Below are the code and all the weights of a small trained network. Each question names an input and a class and asks about switching units off, where a switched-off unit gives its printed mean instead of its output.

import numpy as np


def w(rows, s, z=0):
    codes = np.array(rows[::2]) - 128.0
    scale = np.full(codes.shape[1], s)
    scale[-1] = z or s
    return codes * scale


def f(y):
    return y / 2 * (1 + np.tanh(0.7978845608 * (y + 0.044715 * y**3)))


def log_softmax(a):
    a = a - a.max(-1, keepdims=True)
    return a - np.log(np.exp(a).sum(-1, keepdims=True))


def net(x, mask):
    res = np.array(x, float).reshape(1, 7) / 4 @ E
    y = f(res @ A[0][:, :-1].T + A[0][:, -1])
    res = res + np.where(mask, y, B[0][:, -1]) @ B[0][:, :-1]
    return log_softmax(res[-1] @ U[:, :-1].T + U[:, -1])


A, B = {}, {}
E = w([
[222,99,181,78,90,81],'x0',
[86,98,2,76,62,57],'x1',
[142,199,117,147,62,163],'x2',
[197,113,93,135,171,81],'x3',
[81,152,192,36,156,81],'x4',
[48,126,192,191,110,41],'x5',
[136,55,116,156,126,83],'x6',
],0.0073)
A[0] = w([
[75,138,113,136,153,173,141],'N1',
[104,173,146,123,181,107,211],'N2',
[227,136,136,108,48,67,163],'N3',
[106,172,79,111,29,227,127],'N4',
[123,169,90,132,91,143,175],'N5',
[131,123,88,134,81,216,182],'N6',
[147,125,156,72,209,141,148],'N7',
[160,134,143,140,122,115,66],'N8',
[154,80,172,65,132,141,111],'N9',
[115,129,181,177,165,111,154],'N10',
[136,133,37,173,159,137,146],'N11',
[120,59,235,194,51,88,180],'N12',
[78,155,86,100,101,11,185],'N13',
[198,175,213,198,150,211,129],'N14',
[197,90,176,105,137,113,185],'N15',
[165,138,149,101,85,156,132],'N16',
[136,78,79,180,150,89,250],'N17',
[51,129,139,129,107,20,231],'N18',
],0.013,0.0024)
B[0] = w([
[143,102,128,77,115,153,166],'N1',
[121,104,180,93,147,116,168],'N2',
[238,120,190,81,152,102,192],'N3',
[143,90,127,42,105,220,213],'N4',
[126,116,131,96,103,139,163],'N5',
[155,80,157,121,118,177,188],'N6',
[76,144,85,101,163,118,182],'N7',
[151,156,120,119,132,137,133],'N8',
[127,166,85,129,172,105,165],'N9',
[121,89,160,108,78,157,179],'N10',
[152,65,84,183,86,82,181],'N11',
[107,189,95,142,5,147,210],'N12',
[62,199,186,167,122,88,211],'N13',
[85,187,204,242,173,175,251],'N14',
[149,193,52,89,132,131,181],'N15',
[157,127,125,117,172,122,156],'N16',
[105,143,68,163,140,88,183],'N17',
[68,150,167,118,76,72,214],'N18',
],0.025,0.012)
U = w([
[126,163,119,136,254,135,31],'0',
[93,82,83,41,223,110,93],'1',
[30,155,142,108,50,22,181],'2',
[120,106,217,138,165,232,206],'3',
[161,20,113,225,160,140,7],'4',
[190,35,140,21,125,166,159],'5',
[102,67,64,191,78,201,191],'6',
[247,163,76,154,136,80,48],'7',
],0.0065,0.0014)

Each question gives the input, the list of numbers given to net, and the class t.
The units are the neurons (one row each of A and B). Each row of codes is followed by its name. A weight is (code - 128) times the scale printed after its matrix; where a second scale follows, it is the last column's (A, B and U).
mask holds one flag per neuron, in row order. A switched-off neuron (its flag False) gives its mean, the last column of its row in B, instead of its output. The means were averaged over made-up inputs and are rounded, as every weight is.
A unit's drop is (log p(t) with every unit on - log p(t) with that unit switched off) / (log p(t) with every unit on - log p(t) with every unit switched off).
The circuit of an input: a set's keep is (log p(t) with only the set's units on - log p(t) with every unit switched off) / (log p(t) with every unit on - log p(t) with every unit switched off). Starting from the 12 units with the biggest drops (on a tie, the unit counted first), units are removed one at a time, each time the one whose removal leaves the highest keep (on an exact tie, the one counted first), for as long as the keep stays at least 0.8.
circuit, biggest first: the units of the circuit, biggest drop first
most important unit: the unit with the biggest drop
top k neurons: the k neurons with the biggest drops, biggest first
drop when u is switched off: that unit's drop, to one decimal
input [-8,6,7,-3,-8,-3,4], class 5: circuit, biggest first -> N4
input [0,2,-2,6,1,-1,-7], class 7: circuit, biggest first -> N18, N4
input [-3,-7,2,-3,-3,4,7], class 6: circuit, biggest first -> N12, N18
input [-3,2,-4,5,-5,-4,-1], class 4: circuit, biggest first -> N12, N11
input [-4,3,-3,2,7,-4,-8], class 1: top 4 neurons -> N12, N14, N18, N7
input [-5,-6,-4,3,-8,-4,-2], class 4: circuit, biggest first -> N11, N12
input [-6,-2,-2,-7,3,-7,6], class 5: circuit, biggest first -> N14, N13
input [-7,-1,-4,5,0,-2,2], class 4: circuit, biggest first -> N12, N11
input [8,-8,4,-8,5,-4,3], class 0: top 3 neurons -> N14, N9, N15
input [5,8,0,7,8,-7,2], class 7: top 2 neurons -> N3, N14
input [1,-1,-1,4,-6,-7,-3], class 4: circuit, biggest first -> N11, N12
input [0,-1,-8,-1,-4,-5,0], class 7: top 2 neurons -> N14, N4
input [7,4,5,5,-7,0,0], class 5: top 2 neurons -> N14, N3
input [6,1,7,-4,3,4,-8], class 3: most important unit -> N4
input [0,-1,0,6,8,-2,-2], class 1: top 2 neurons -> N14, N12
input [1,-3,4,6,3,-7,6], class 7: top 3 neurons -> N3, N13, N15
input [-2,1,-4,1,-4,-2,-5], class 6: top 4 neurons -> N3, N11, N2, N16
input [6,1,-7,-2,4,-8,5], class 1: top 2 neurons -> N14, N7
input [-7,-2,1,8,-6,-1,-5], class 4: top 2 neurons -> N11, N12
input [6,2,7,5,4,3,-8], class 7: most important unit -> N3
input [1,4,4,8,-3,-8,8], class 7: top 2 neurons -> N17, N3
input [-6,-2,7,3,5,-2,1], class 3: top 2 neurons -> N3, N15
input [6,-4,4,7,-7,2,-3], class 7: top 3 neurons -> N15, N3, N4
input [-3,0,-1,-3,-5,-3,5], class 6: drop when N5 is switched off -> 0.0
input [-6,-5,-2,7,5,-5,-1], class 0: drop when N4 is switched off -> 0.2
input [2,1,2,-2,-4,-3,1], class 5: drop when N14 is switched off -> 0.1
